Below is a small trained network, with its code and all its weights. Each question gives an input and a target symbol and asks what happens when units are switched off, that is, made to give their printed mean instead of their output.

import numpy as np


def w(rows, s, z=0):
    codes = np.array(rows[::2]) - 128.0
    scale = np.full(codes.shape[1], s)
    scale[-1] = z or s
    return codes * scale


def f(y):
    return y / 2 * (1 + np.tanh(0.7978845608 * (y + 0.044715 * y**3)))


def softmax(a):
    e = np.exp(a - a.max(-1, keepdims=True))
    return e / e.sum(-1, keepdims=True)


def log_softmax(a):
    a = a - a.max(-1, keepdims=True)
    return a - np.log(np.exp(a).sum(-1, keepdims=True))


def net(x, mask):
    ids = ['γδζλμξπψ'.index(c) for c in x.split()]
    T = len(ids)
    res = E[ids] + P[:T]
    u = 0
    for l in range(2):
        q, k, v = (res @ M[l].T for M in (Q, K, V))
        z = softmax(np.where(np.tri(T) > 0, q @ k.T / 4**0.5, -1e9)) @ v
        res = res + np.where(mask[u], z, O[l][:, -1]) @ O[l][:, :-1]
        u += 1
        y = f(res @ A[l][:, :-1].T + A[l][:, -1])
        res = res + np.where(mask[u : u + 8], y, B[l][:, -1]) @ B[l][:, :-1]
        u += 8
    return log_softmax(res[-1] @ U[:, :-1].T + U[:, -1])


Q, K, V, O, A, B = {}, {}, {}, {}, {}, {}
E = w([
[142,66,69],'γ',
[87,74,118],'δ',
[107,244,20],'ζ',
[66,65,50],'λ',
[91,135,202],'μ',
[194,102,137],'ξ',
[8,86,183],'π',
[117,94,142],'ψ',
],0.014)
P = w([
[110,97,125],'0',
[111,254,76],'1',
[120,54,178],'2',
[110,228,110],'3',
[108,66,175],'4',
[106,217,127],'5',
],0.0079)
Q[0] = w([
[171,6,114],'L0H0',
[123,50,137],'L0H0',
[132,1,146],'L0H0',
[118,111,142],'L0H0',
],0.009)
K[0] = w([
[90,161,229],'L0H0',
[154,232,164],'L0H0',
[153,255,175],'L0H0',
[148,166,112],'L0H0',
],0.0063)
V[0] = w([
[120,200,66],'L0H0',
[66,138,138],'L0H0',
[254,124,167],'L0H0',
[252,199,235],'L0H0',
],0.0046)
O[0] = w([
[106,175,162,113],'L0H0',
[94,95,143,154],'L0H0',
[220,172,146,53],'L0H0',
[250,163,254,3],'L0H0',
],0.0068,0.0021)
A[0] = w([
[76,240,82,2],'L0N0',
[136,246,82,209],'L0N1',
[151,130,151,151],'L0N2',
[156,119,209,126],'L0N3',
[202,163,45,55],'L0N4',
[97,119,131,89],'L0N5',
[93,148,147,62],'L0N6',
[123,86,242,37],'L0N7',
],0.013,0.0039)
B[0] = w([
[119,6,116,225],'L0N0',
[121,204,189,254],'L0N1',
[118,121,142,133],'L0N2',
[75,62,139,171],'L0N3',
[199,54,67,176],'L0N4',
[143,145,152,166],'L0N5',
[158,72,141,136],'L0N6',
[193,143,76,191],'L0N7',
],0.015,0.0039)
Q[1] = w([
[142,111,111],'L1H0',
[78,176,123],'L1H0',
[223,14,29],'L1H0',
[148,84,1],'L1H0',
],0.006)
K[1] = w([
[130,123,107],'L1H0',
[199,186,164],'L1H0',
[108,75,2],'L1H0',
[213,165,73],'L1H0',
],0.008)
V[1] = w([
[169,154,142],'L1H0',
[87,25,248],'L1H0',
[51,156,147],'L1H0',
[136,142,180],'L1H0',
],0.013)
O[1] = w([
[101,66,137,52],'L1H0',
[169,86,223,255],'L1H0',
[35,255,166,124],'L1H0',
[74,95,175,72],'L1H0',
],0.0075,0.0079)
A[1] = w([
[112,218,33,84],'L1N0',
[17,62,132,51],'L1N1',
[85,84,64,56],'L1N2',
[180,127,164,132],'L1N3',
[243,65,51,227],'L1N4',
[81,1,114,94],'L1N5',
[72,151,90,254],'L1N6',
[114,239,99,31],'L1N7',
],0.0084,0.0035)
B[1] = w([
[178,117,176,147],'L1N0',
[249,152,212,153],'L1N1',
[172,158,171,137],'L1N2',
[116,163,124,156],'L1N3',
[85,166,116,247],'L1N4',
[153,93,65,195],'L1N5',
[47,150,129,152],'L1N6',
[210,127,114,133],'L1N7',
],0.012,0.011)
U = w([
[64,191,29,193],'γ',
[32,94,129,229],'δ',
[164,62,59,91],'ζ',
[162,97,121,174],'λ',
[102,110,202,130],'μ',
[255,227,134,182],'ξ',
[227,77,171,6],'π',
[41,162,135,207],'ψ',
],0.009,0.0023)

Each question gives the input, a string of symbols that net reads in full, and the target symbol t.
The units are the heads (4 rows each of Q, K, V and O) and the neurons (one row each of A and B). Each row of codes is followed by its name. A weight is (code - 128) times the scale printed after its matrix; where a second scale follows, it is the last column's (O, A, B and U).
mask holds one flag per unit, layer by layer, with each layer's heads first. A switched-off unit (its flag False) gives its mean, the last column of its rows in O or B, instead of its output. The means were averaged over made-up inputs and are rounded, as every weight is.
A unit's drop is (log p(t) with every unit on - log p(t) with that unit switched off) / (log p(t) with every unit on - log p(t) with every unit switched off).
The circuit of an input: a set's keep is (log p(t) with only the set's units on - log p(t) with every unit switched off) / (log p(t) with every unit on - log p(t) with every unit switched off). Starting from the 12 units with the biggest drops (on a tie, the unit counted first), units are removed one at a time, each time the one whose removal leaves the highest keep (on an exact tie, the one counted first), for as long as the keep stays at least 0.8.
units of the circuit, in order: the units of the circuit, biggest drop first
unit that matters most: the unit with the biggest drop
top k neurons: the k neurons with the biggest drops, biggest first
top k neurons in layer l: the k neurons of layer l with the biggest drops, biggest first
input ξ ξ γ δ μ, target ζ: top 2 neurons in layer 0 => [L0N7, L0N3]
input ξ ξ γ ξ δ, target ζ: units of the circuit, in order => [L1N5, L0N1]
input λ ξ ξ, target ξ: units of the circuit, in order => [L0H0, L1H0]
input ξ ξ ξ π ξ, target ζ: top 3 neurons => [L0N1, L1N5, L0N7]
input γ γ δ, target γ: top 2 neurons => [L0N1, L0N3]
input γ γ γ ζ ψ, target γ: unit that matters most => L1H0
input λ ξ μ, target ξ: top 3 neurons => [L0N7, L0N0, L0N1]
input ξ ξ δ ξ ζ γ, target γ: units of the circuit, in order => [L1H0, L1N4]
input γ μ ψ, target γ: top 2 neurons => [L0N7, L0N1]
input ξ γ δ, target ζ: top 2 neurons => [L0N1, L1N5]
input λ ζ ψ, target ξ: units of the circuit, in order => [L1H0, L0N0]
input ξ γ γ ξ, target γ: units of the circuit, in order => [L1H0, L0N4, L1N4]
input π π ξ, target μ: top 2 neurons => [L0N4, L1N5]
input γ γ ψ ξ μ, target γ: top 2 neurons => [L0N7, L0N1]
input ξ ξ μ μ ξ, target ζ: top 3 neurons => [L0N7, L1N5, L0N1]
input ζ ξ ξ π, target π: units of the circuit, in order => [L0N0, L1N1, L1N4]
input ξ ζ π, target ζ: units of the circuit, in order => [L0N7, L1H0, L0N4]
input γ γ μ, target γ: top neuron in layer 0 => [L0N7]
input π π δ, target μ: top 2 neurons => [L0N0, L0N4]
input γ ξ π, target γ: top 2 neurons in layer 0 => [L0N7, L0N0]
input ξ μ ψ, target ζ: top 3 neurons in layer 0 => [L0N7, L0N1, L0N3]
input ψ ξ π π, target π: top 2 neurons => [L1N1, L0N1]
input ξ π γ γ, target γ: top 3 neurons => [L1N4, L1N1, L0N4]
input γ γ π, target γ: top 2 neurons => [L0N7, L0N1]
input ξ δ μ, target ζ: top 3 neurons => [L0N7, L0N1, L0N3]
input ζ ζ ζ, target π: top 4 neurons => [L0N0, L0N1, L0N4, L1N4]
input γ ψ ξ, target γ: top 2 neurons => [L0N1, L1N4]
input π ψ ζ, target μ: top 3 neurons in layer 0 => [L0N1, L0N0, L0N7]
input γ ξ δ, target γ: top neuron in layer 1 => [L1N4]
input ξ ψ ξ μ, target μ: top neuron in layer 0 => [L0N3]
